Below is a small trained network, with its code and all its weights. Each question gives an input and a target symbol and asks what happens when units are switched off, that is, made to give their printed mean instead of their output.

import numpy as np


def w(rows, s, z=0):
    codes = np.array(rows[::2]) - 128.0
    scale = np.full(codes.shape[1], s)
    scale[-1] = z or s
    return codes * scale


def norm(h):
    return h / np.sqrt((h * h).mean(-1, keepdims=True) + 1e-5)


def softmax(a):
    e = np.exp(a - a.max(-1, keepdims=True))
    return e / e.sum(-1, keepdims=True)


def log_softmax(a):
    a = a - a.max(-1, keepdims=True)
    return a - np.log(np.exp(a).sum(-1, keepdims=True))


def net(x, mask):
    ids = ['ΓΣΦαβδλμτω'.index(c) for c in x.split()]
    T = len(ids)
    res = E[ids] + P[:T]
    u = 0
    for l in range(2):
        r = norm(res)
        for j in range(3):
            rows = slice(2 * j, 2 * j + 2)
            q, k, v = (r @ M[l][rows].T for M in (Q, K, V))
            z = softmax(np.where(np.tri(T) > 0, q @ k.T / 2**0.5, -1e9)) @ v
            o = O[l][rows]
            res = res + np.where(mask[u + j], z, o[:, -1]) @ o[:, :-1]
        u += 3
    return log_softmax(norm(res)[-1] @ U[:, :-1].T + U[:, -1])


Q, K, V, O = {}, {}, {}, {}
E = w([
[143,183,152,108,108,49,204],'Γ',
[160,128,105,76,148,35,160],'Σ',
[107,174,238,29,53,148,115],'Φ',
[116,132,159,109,185,209,255],'α',
[154,221,105,139,139,127,94],'β',
[155,225,78,82,192,87,136],'δ',
[106,117,177,122,155,98,117],'λ',
[148,100,187,167,146,65,149],'μ',
[173,152,143,136,182,118,117],'τ',
[225,53,76,156,61,124,133],'ω',
],0.014)
P = w([
[95,107,153,108,120,114,137],'0',
[150,104,249,113,154,100,183],'1',
[143,130,65,108,63,78,111],'2',
[91,101,139,138,131,142,100],'3',
[200,143,242,135,149,126,187],'4',
[154,127,64,117,58,93,113],'5',
[99,96,134,149,129,155,92],'6',
[216,168,219,138,151,142,175],'7',
[161,124,66,123,55,103,112],'8',
[106,91,127,150,129,165,87],'9',
[226,181,195,124,157,149,166],'10',
],0.014)
Q[0] = w([
[190,152,178,138,144,164,178],'L0H0',
[141,137,114,106,190,209,215],'L0H0',
[254,134,64,95,106,118,120],'L0H1',
[237,138,175,173,164,106,68],'L0H1',
[46,138,61,168,113,142,86],'L0H2',
[183,123,91,106,220,136,107],'L0H2',
],0.012)
K[0] = w([
[182,127,150,100,88,209,102],'L0H0',
[116,134,112,96,151,210,159],'L0H0',
[187,130,92,94,115,251,104],'L0H1',
[184,131,124,151,157,141,72],'L0H1',
[101,162,146,123,152,120,93],'L0H2',
[137,101,95,127,160,149,104],'L0H2',
],0.018)
V[0] = w([
[137,91,65,107,87,122,240],'L0H0',
[166,108,206,15,3,177,79],'L0H0',
[67,108,133,210,192,19,126],'L0H1',
[146,81,96,143,172,225,106],'L0H1',
[126,86,157,17,109,92,127],'L0H2',
[132,66,40,136,152,234,49],'L0H2',
],0.005)
O[0] = w([
[166,151,146,174,189,107,74,236],'L0H0',
[173,251,88,3,93,245,66,188],'L0H0',
[166,186,94,146,114,176,192,110],'L0H1',
[185,101,154,89,25,71,71,85],'L0H1',
[40,96,175,218,162,96,143,197],'L0H2',
[228,48,139,164,174,105,146,5],'L0H2',
],0.0061,0.0033)
Q[1] = w([
[136,125,65,62,148,175,138],'L1H0',
[137,164,169,189,54,146,164],'L1H0',
[110,94,54,152,100,132,117],'L1H1',
[113,91,133,97,106,154,159],'L1H1',
[147,160,198,92,50,172,186],'L1H2',
[77,95,116,192,155,247,103],'L1H2',
],0.014)
K[1] = w([
[153,122,95,12,188,138,158],'L1H0',
[129,147,208,161,86,156,175],'L1H0',
[126,70,74,146,42,68,11],'L1H1',
[108,154,219,99,69,69,141],'L1H1',
[165,179,221,135,48,117,119],'L1H2',
[64,153,160,116,174,168,189],'L1H2',
],0.011)
V[1] = w([
[95,70,53,95,101,61,66],'L1H0',
[160,69,140,203,126,254,102],'L1H0',
[120,77,14,137,146,230,165],'L1H1',
[75,201,196,101,184,110,162],'L1H1',
[121,54,77,116,82,188,180],'L1H2',
[84,141,137,84,162,158,225],'L1H2',
],0.0088)
O[1] = w([
[124,180,214,179,2,185,139,18],'L1H0',
[89,190,101,149,84,67,115,48],'L1H0',
[131,182,246,219,193,171,168,85],'L1H1',
[181,95,103,200,118,126,39,254],'L1H1',
[157,95,34,167,65,201,65,103],'L1H2',
[124,190,146,120,13,149,152,140],'L1H2',
],0.0078,0.0072)
U = w([
[73,211,84,128,169,100,154,158],'Γ',
[87,35,203,146,120,104,119,115],'Σ',
[71,129,145,66,149,164,62,97],'Φ',
[100,79,73,140,148,196,170,226],'α',
[215,215,137,50,126,193,118,55],'β',
[154,142,188,167,232,121,190,124],'δ',
[77,113,139,154,101,131,58,245],'λ',
[140,153,83,194,75,30,157,167],'μ',
[248,88,87,184,120,127,62,2],'τ',
[163,141,147,97,51,104,222,221],'ω',
],0.011,0.0034)

Each question gives the input, a string of symbols that net reads in full, and the target symbol t.
The units are the heads (2 rows each of Q, K, V and O). Each row of codes is followed by its name. A weight is (code - 128) times the scale printed after its matrix; where a second scale follows, it is the last column's (O and U).
mask holds one flag per head, layer by layer. A switched-off head (its flag False) gives its mean, the last column of its rows in O, instead of its output. The means were averaged over made-up inputs and are rounded, as every weight is.
A unit's drop is (log p(t) with every unit on - log p(t) with that unit switched off) / (log p(t) with every unit on - log p(t) with every unit switched off).
The circuit of an input: a set's keep is (log p(t) with only the set's units on - log p(t) with every unit switched off) / (log p(t) with every unit on - log p(t) with every unit switched off). Starting from all 6 units, units are removed one at a time, each time the one whose removal leaves the highest keep (on an exact tie, the one counted first), for as long as the keep stays at least 0.8.
circuit, biggest first: the units of the circuit, biggest drop first
unit that matters most: the unit with the biggest drop
heads that matter: for each layer, one digit per head in row order, 1 if its drop is at least 0.15 and else 0, layers parted by /
input Γ Φ δ β, target β: circuit, biggest first -> (L0H2 L1H0 L1H2)
input α α α Γ ω λ Γ, target Γ: unit that matters most -> L0H1
input δ τ Σ, target ω: circuit, biggest first -> (L1H0 L1H1)
input δ ω Σ Φ Γ α Σ α Σ ω, target ω: circuit, biggest first -> (L1H1 L1H2)
input β α ω ω ω τ ω λ, target τ: circuit, biggest first -> (L1H1 L0H2)
input δ μ δ α μ Γ ω μ, target τ: circuit, biggest first -> (L0H2 L1H2)
input β δ ω α Γ Φ ω δ μ α β, target δ: heads that matter -> 000 / 010
input β δ Γ δ β ω ω α Γ Γ, target Γ: heads that matter -> 011 / 001
input λ α Φ α ω α ω Σ, target τ: heads that matter -> 000 / 001
input α τ μ, target Σ: circuit, biggest first -> (L1H2 L1H0)
input μ Σ ω μ τ β, target Γ: heads that matter -> 000 / 010
input δ β α μ Σ μ β, target β: circuit, biggest first -> (L0H2 L1H2 L1H1)
input Φ Σ ω δ μ, target τ: heads that matter -> 001 / 010
input α Σ Σ Γ α ω Γ λ, target τ: circuit, biggest first -> (L0H2 L1H1)
input β Σ λ, target Φ: circuit, biggest first -> (L0H2 L1H0 L0H1)
input Γ Γ α Σ Γ α Γ μ β, target Γ: heads that matter -> 000 / 011
input β δ α λ α μ, target Σ: unit that matters most -> L1H2
input α δ α τ ω δ μ, target μ: heads that matter -> 010 / 100
input β μ Φ ω Γ, target τ: circuit, biggest first -> (L1H2 L1H1)
input Φ Σ Γ Σ μ, target β: unit that matters most -> L0H0
input Γ μ τ, target δ: heads that matter -> 010 / 101
input Γ λ α, target τ: circuit, biggest first -> (L1H1 L0H0)
input Σ Σ Φ β δ Σ λ Σ, target β: heads that matter -> 100 / 000
